Below are the code and all the weights of a small trained network. Each question names an input and a class and asks about switching units off, where a switched-off unit gives its printed mean instead of its output.

import numpy as np


def w(rows, s, z=0):
    codes = np.array(rows[::2]) - 128.0
    scale = np.full(codes.shape[1], s)
    scale[-1] = z or s
    return codes * scale


def norm(h):
    return h / np.sqrt((h * h).mean(-1, keepdims=True) + 1e-5)


def f(y):
    return y / 2 * (1 + np.tanh(0.7978845608 * (y + 0.044715 * y**3)))


def log_softmax(a):
    a = a - a.max(-1, keepdims=True)
    return a - np.log(np.exp(a).sum(-1, keepdims=True))


def net(x, mask):
    res = np.array(x, float).reshape(1, 4) / 4 @ E
    u = 0
    for l in range(4):
        y = f(norm(res) @ A[l][:, :-1].T + A[l][:, -1])
        res = res + np.where(mask[u : u + 3], y, B[l][:, -1]) @ B[l][:, :-1]
        u += 3
    return log_softmax(norm(res)[-1] @ U[:, :-1].T + U[:, -1])


A, B = {}, {}
E = w([
[130,247,172,103,54,97,2],'x0',
[68,73,168,131,61,95,158],'x1',
[154,214,57,103,119,52,119],'x2',
[146,75,126,71,204,36,66],'x3',
],0.0031)
A[0] = w([
[123,16,107,211,94,221,134,254],'0.n0',
[79,64,219,152,116,30,101,52],'0.n1',
[125,211,54,255,150,125,157,40],'0.n2',
],0.0038,0.00077)
B[0] = w([
[82,183,195,78,167,63,155,250],'0.n0',
[77,141,253,51,114,168,156,168],'0.n1',
[216,42,166,84,125,243,169,183],'0.n2',
],0.0054,0.0021)
A[1] = w([
[162,98,20,170,129,116,110,173],'1.n0',
[176,145,100,126,107,163,177,101],'1.n1',
[139,117,141,37,151,134,3,253],'1.n2',
],0.0057,0.0018)
B[1] = w([
[87,111,201,201,117,176,87,168],'1.n0',
[116,60,112,111,3,205,115,165],'1.n1',
[140,151,79,198,119,148,178,252],'1.n2',
],0.0071,0.0033)
A[2] = w([
[83,39,173,233,209,138,179,133],'2.n0',
[113,90,152,94,182,246,81,4],'2.n1',
[101,213,45,243,39,158,5,134],'2.n2',
],0.003,0.0014)
B[2] = w([
[254,138,88,177,106,78,120,210],'2.n0',
[131,150,200,60,112,57,168,116],'2.n1',
[213,18,137,136,154,139,138,251],'2.n2',
],0.007,0.0025)
A[3] = w([
[170,129,181,250,140,175,136,247],'3.n0',
[209,166,155,254,132,174,34,169],'3.n1',
[15,54,212,116,42,140,193,185],'3.n2',
],0.0043,0.0011)
B[3] = w([
[67,165,50,172,135,49,55,253],'3.n0',
[117,108,30,203,120,2,27,252],'3.n1',
[92,203,108,146,127,160,33,242],'3.n2',
],0.0056,0.0035)
U = w([
[137,56,179,44,179,82,158,101],'0',
[173,113,24,223,107,60,19,177],'1',
[147,124,84,78,27,255,142,167],'2',
[170,115,146,46,128,148,95,2],'3',
[167,128,122,53,102,114,113,23],'4',
[3,235,203,146,105,131,107,166],'5',
[148,139,115,140,213,84,227,160],'6',
],0.0093,0.0075)

Each question gives the input, the list of numbers given to net, and the class t.
The units are the neurons (one row each of A and B). Each row of codes is followed by its name. A weight is (code - 128) times the scale printed after its matrix; where a second scale follows, it is the last column's (A, B and U).
mask holds one flag per neuron, layer by layer. A switched-off neuron (its flag False) gives its mean, the last column of its row in B, instead of its output. The means were averaged over made-up inputs and are rounded, as every weight is.
A unit's drop is (log p(t) with every unit on - log p(t) with that unit switched off) / (log p(t) with every unit on - log p(t) with every unit switched off).
The circuit of an input: a set's keep is (log p(t) with only the set's units on - log p(t) with every unit switched off) / (log p(t) with every unit on - log p(t) with every unit switched off). Starting from all 12 units, units are removed one at a time, each time the one whose removal leaves the highest keep (on an exact tie, the one counted first), for as long as the keep stays at least 0.8.
circuit, biggest first: the units of the circuit, biggest drop first
top k neurons: the k neurons with the biggest drops, biggest first
k most important neurons of layer l: the k neurons of layer l with the biggest drops, biggest first
input [-6,-1,-2,0], class 6: circuit, biggest first	0.n0; 3.n1
input [-7,7,5,-1], class 6: top 2 neurons	3.n1; 2.n0
input [-4,-8,-8,-4], class 6: circuit, biggest first	0.n0; 2.n1
input [-6,-5,-3,1], class 6: 2 most important neurons of layer 2	2.n1; 2.n2
input [-2,3,6,8], class 6: circuit, biggest first	3.n1; 3.n2; 3.n0
input [-5,-3,-3,-5], class 6: circuit, biggest first	0.n0
input [-5,3,-8,-8], class 5: circuit, biggest first	0.n0; 3.n2
input [-7,-2,1,-5], class 2: circuit, biggest first	1.n1; 3.n1
input [-7,5,-2,0], class 6: top 2 neurons	2.n0; 1.n1
input [-2,3,-6,3], class 5: top 2 neurons	0.n1; 2.n2
input [0,3,0,-8], class 5: circuit, biggest first	0.n0; 1.n2
input [-5,6,-8,-3], class 5: circuit, biggest first	3.n2; 0.n0
input [0,-7,5,-8], class 2: circuit, biggest first	0.n2; 1.n1
input [3,4,-2,3], class 5: circuit, biggest first	0.n1
input [-6,8,6,8], class 6: top 2 neurons	1.n1; 3.n1
input [-8,2,2,-7], class 2: top 4 neurons	1.n1; 3.n1; 0.n2; 1.n2
input [3,0,4,-7], class 2: top 3 neurons	1.n1; 0.n2; 2.n0
input [-5,7,-3,-2], class 5: top 2 neurons	3.n2; 2.n2
input [-3,8,-1,4], class 5: top 3 neurons	0.n1; 3.n2; 2.n2
input [-4,2,-5,-5], class 5: top 2 neurons	0.n0; 2.n2
